Below is a small trained network, with its code and all its weights. Each question gives an input and a target symbol and asks what happens when units are switched off, that is, made to give their printed mean instead of their output.

import numpy as np


def w(rows, s, z=0):
    codes = np.array(rows[::2]) - 128.0
    scale = np.full(codes.shape[1], s)
    scale[-1] = z or s
    return codes * scale


def f(y):
    return np.maximum(y, 0)


def softmax(a):
    e = np.exp(a - a.max(-1, keepdims=True))
    return e / e.sum(-1, keepdims=True)


def log_softmax(a):
    a = a - a.max(-1, keepdims=True)
    return a - np.log(np.exp(a).sum(-1, keepdims=True))


def net(x, mask):
    ids = ['ΓΩαζημφ'.index(c) for c in x.split()]
    T = len(ids)
    res = E[ids] + P[:T]
    u = 0
    for l in range(2):
        q, k, v = (res @ M[l].T for M in (Q, K, V))
        z = softmax(np.where(np.tri(T) > 0, q @ k.T / 2**0.5, -1e9)) @ v
        res = res + np.where(mask[u], z, O[l][:, -1]) @ O[l][:, :-1]
        u += 1
        y = f(res @ A[l][:, :-1].T + A[l][:, -1])
        res = res + np.where(mask[u : u + 12], y, B[l][:, -1]) @ B[l][:, :-1]
        u += 12
    return log_softmax(res[-1] @ U[:, :-1].T + U[:, -1])


Q, K, V, O, A, B = {}, {}, {}, {}, {}, {}
E = w([
[176,155,66,202],'Γ',
[212,165,42,193],'Ω',
[232,126,204,19],'α',
[128,48,93,140],'ζ',
[145,161,89,7],'η',
[201,171,66,243],'μ',
[2,83,169,110],'φ',
],0.0086)
P = w([
[131,254,162,145],'0',
[127,218,148,119],'1',
[122,196,136,103],'2',
[126,174,126,96],'3',
[127,155,123,88],'4',
[127,137,112,85],'5',
[125,120,107,82],'6',
[117,109,107,74],'7',
[115,95,106,69],'8',
[113,88,103,65],'9',
[113,79,100,63],'10',
],0.0069)
Q[0] = w([
[140,135,208,93],'L0H1',
[54,247,30,44],'L0H1',
],0.012)
K[0] = w([
[124,169,162,51],'L0H1',
[16,216,9,101],'L0H1',
],0.013)
V[0] = w([
[13,48,83,142],'L0H1',
[143,106,236,2],'L0H1',
],0.0069)
O[0] = w([
[163,197,96,28,7],'L0H1',
[34,120,3,132,248],'L0H1',
],0.0054,0.0019)
A[0] = w([
[210,231,226,29,25],'L0N1',
[200,107,70,124,66],'L0N2',
[65,130,200,248,97],'L0N3',
[145,86,133,166,59],'L0N4',
[117,136,128,137,5],'L0N5',
[92,179,102,123,93],'L0N6',
[44,122,214,194,95],'L0N7',
[135,26,179,37,114],'L0N8',
[132,159,122,109,64],'L0N9',
[162,77,157,153,176],'L0N10',
[95,255,35,211,75],'L0N11',
[120,72,96,179,157],'L0N12',
],0.0081,0.0024)
B[0] = w([
[187,249,151,98,177],'L0N1',
[96,169,103,130,170],'L0N2',
[153,214,135,100,169],'L0N3',
[128,126,129,163,133],'L0N4',
[124,143,157,108,128],'L0N5',
[134,97,162,106,160],'L0N6',
[111,223,167,158,192],'L0N7',
[72,149,58,130,255],'L0N8',
[126,153,138,131,134],'L0N9',
[137,151,93,150,163],'L0N10',
[145,186,149,27,203],'L0N11',
[156,172,111,142,171],'L0N12',
],0.019,0.003)
Q[1] = w([
[17,97,255,145],'L1H1',
[125,219,24,63],'L1H1',
],0.0081)
K[1] = w([
[208,91,254,201],'L1H1',
[20,142,70,137],'L1H1',
],0.0099)
V[1] = w([
[11,159,158,206],'L1H1',
[102,136,197,62],'L1H1',
],0.012)
O[1] = w([
[225,36,255,73,254],'L1H1',
[99,47,97,116,229],'L1H1',
],0.0078,0.0079)
A[1] = w([
[78,137,172,185,100],'L1N1',
[170,193,154,155,36],'L1N2',
[104,130,175,148,103],'L1N3',
[92,132,100,115,90],'L1N4',
[88,59,91,113,149],'L1N5',
[177,176,128,136,1],'L1N6',
[123,169,144,89,121],'L1N7',
[113,2,85,216,102],'L1N8',
[129,121,137,154,74],'L1N9',
[167,234,176,122,131],'L1N10',
[148,122,68,114,141],'L1N11',
[62,167,155,141,93],'L1N12',
],0.015,0.0044)
B[1] = w([
[172,135,138,84,137],'L1N1',
[191,118,194,173,166],'L1N2',
[174,117,85,147,150],'L1N3',
[158,160,76,135,150],'L1N4',
[101,62,125,177,174],'L1N5',
[231,118,127,144,161],'L1N6',
[191,119,96,110,210],'L1N7',
[126,204,130,17,139],'L1N8',
[153,131,149,105,128],'L1N9',
[1,135,118,108,245],'L1N10',
[178,132,116,164,169],'L1N11',
[167,114,140,87,159],'L1N12',
],0.026,0.011)
U = w([
[100,170,145,109,196],'Γ',
[253,118,185,172,165],'Ω',
[91,59,138,235,208],'α',
[92,121,130,192,78],'ζ',
[134,116,75,168,2],'η',
[140,145,158,195,118],'μ',
[148,23,162,90,109],'φ',
],0.0056,0.0051)

Each question gives the input, a string of symbols that net reads in full, and the target symbol t.
The units are the heads (2 rows each of Q, K, V and O) and the neurons (one row each of A and B). Each row of codes is followed by its name. A weight is (code - 128) times the scale printed after its matrix; where a second scale follows, it is the last column's (O, A, B and U).
mask holds one flag per unit, layer by layer, with each layer's heads first. A switched-off unit (its flag False) gives its mean, the last column of its rows in O or B, instead of its output. The means were averaged over made-up inputs and are rounded, as every weight is.
A unit's drop is (log p(t) with every unit on - log p(t) with that unit switched off) / (log p(t) with every unit on - log p(t) with every unit switched off).
The circuit of an input: a set's keep is (log p(t) with only the set's units on - log p(t) with every unit switched off) / (log p(t) with every unit on - log p(t) with every unit switched off). Starting from the 12 units with the biggest drops (on a tie, the unit counted first), units are removed one at a time, each time the one whose removal leaves the highest keep (on an exact tie, the one counted first), for as long as the keep stays at least 0.8.
units of the circuit, in order: the units of the circuit, biggest drop first
unit that matters most: the unit with the biggest drop
top k neurons: the k neurons with the biggest drops, biggest first
top k neurons in layer l: the k neurons of layer l with the biggest drops, biggest first
input ζ φ φ Γ, target φ: units of the circuit, in order	L1H1; L0N7
input φ Γ μ, target φ: unit that matters most	L1N10
input ζ φ Ω φ μ ζ α, target Γ: top 2 neurons	L1N10; L0N1
input φ α Γ, target φ: units of the circuit, in order	L0N7; L1H1
input ζ α Γ η μ η ζ η Ω α, target η: units of the circuit, in order	L1H1; L1N4; L0N8
input η η Ω, target η: units of the circuit, in order	L1H1; L0N11; L1N4; L0N1
input φ ζ Ω φ φ φ Ω φ α, target Γ: units of the circuit, in order	L0N1; L1N10
input Γ φ φ φ Ω, target φ: top 4 neurons in layer 0	L0N11; L0N7; L0N8; L0N1
input α α φ η α α μ η μ α η, target α: top 2 neurons	L1N5; L0N1
input α η α α ζ, target Γ: units of the circuit, in order	L1N8; L0N11; L0H1
input α α μ, target Γ: top 4 neurons	L1N10; L0N11; L1N5; L0N3
input Ω φ φ α φ η ζ φ η, target Ω: top 3 neurons	L1N10; L0N7; L0N3
input φ Γ φ Ω, target φ: top 2 neurons	L0N7; L0N11
input μ α φ Ω Ω α Ω ζ φ, target Ω: unit that matters most	L1N10
input η α Γ φ φ φ η, target Ω: top 4 neurons	L1N10; L0N7; L0N1; L0N3
input η φ φ α η α ζ ζ φ φ, target α: top 3 neurons	L1N5; L0N1; L1N7
input Γ φ Γ α ζ φ α φ φ ζ φ, target α: top 3 neurons in layer 1	L1N5; L1N7; L1N12
input φ Γ φ α μ, target φ: units of the circuit, in order	L1H1; L0N7
input η η ζ, target Γ: units of the circuit, in order	L1N8; L0N11; L0N1; L0N7
input α φ η μ Γ α η, target η: units of the circuit, in order	L1H1; L0N8; L1N4
input α φ Ω η α α α α, target α: top 3 neurons	L1N5; L0N8; L0N1
input η ζ α μ φ η ζ φ η, target α: unit that matters most	L0H1
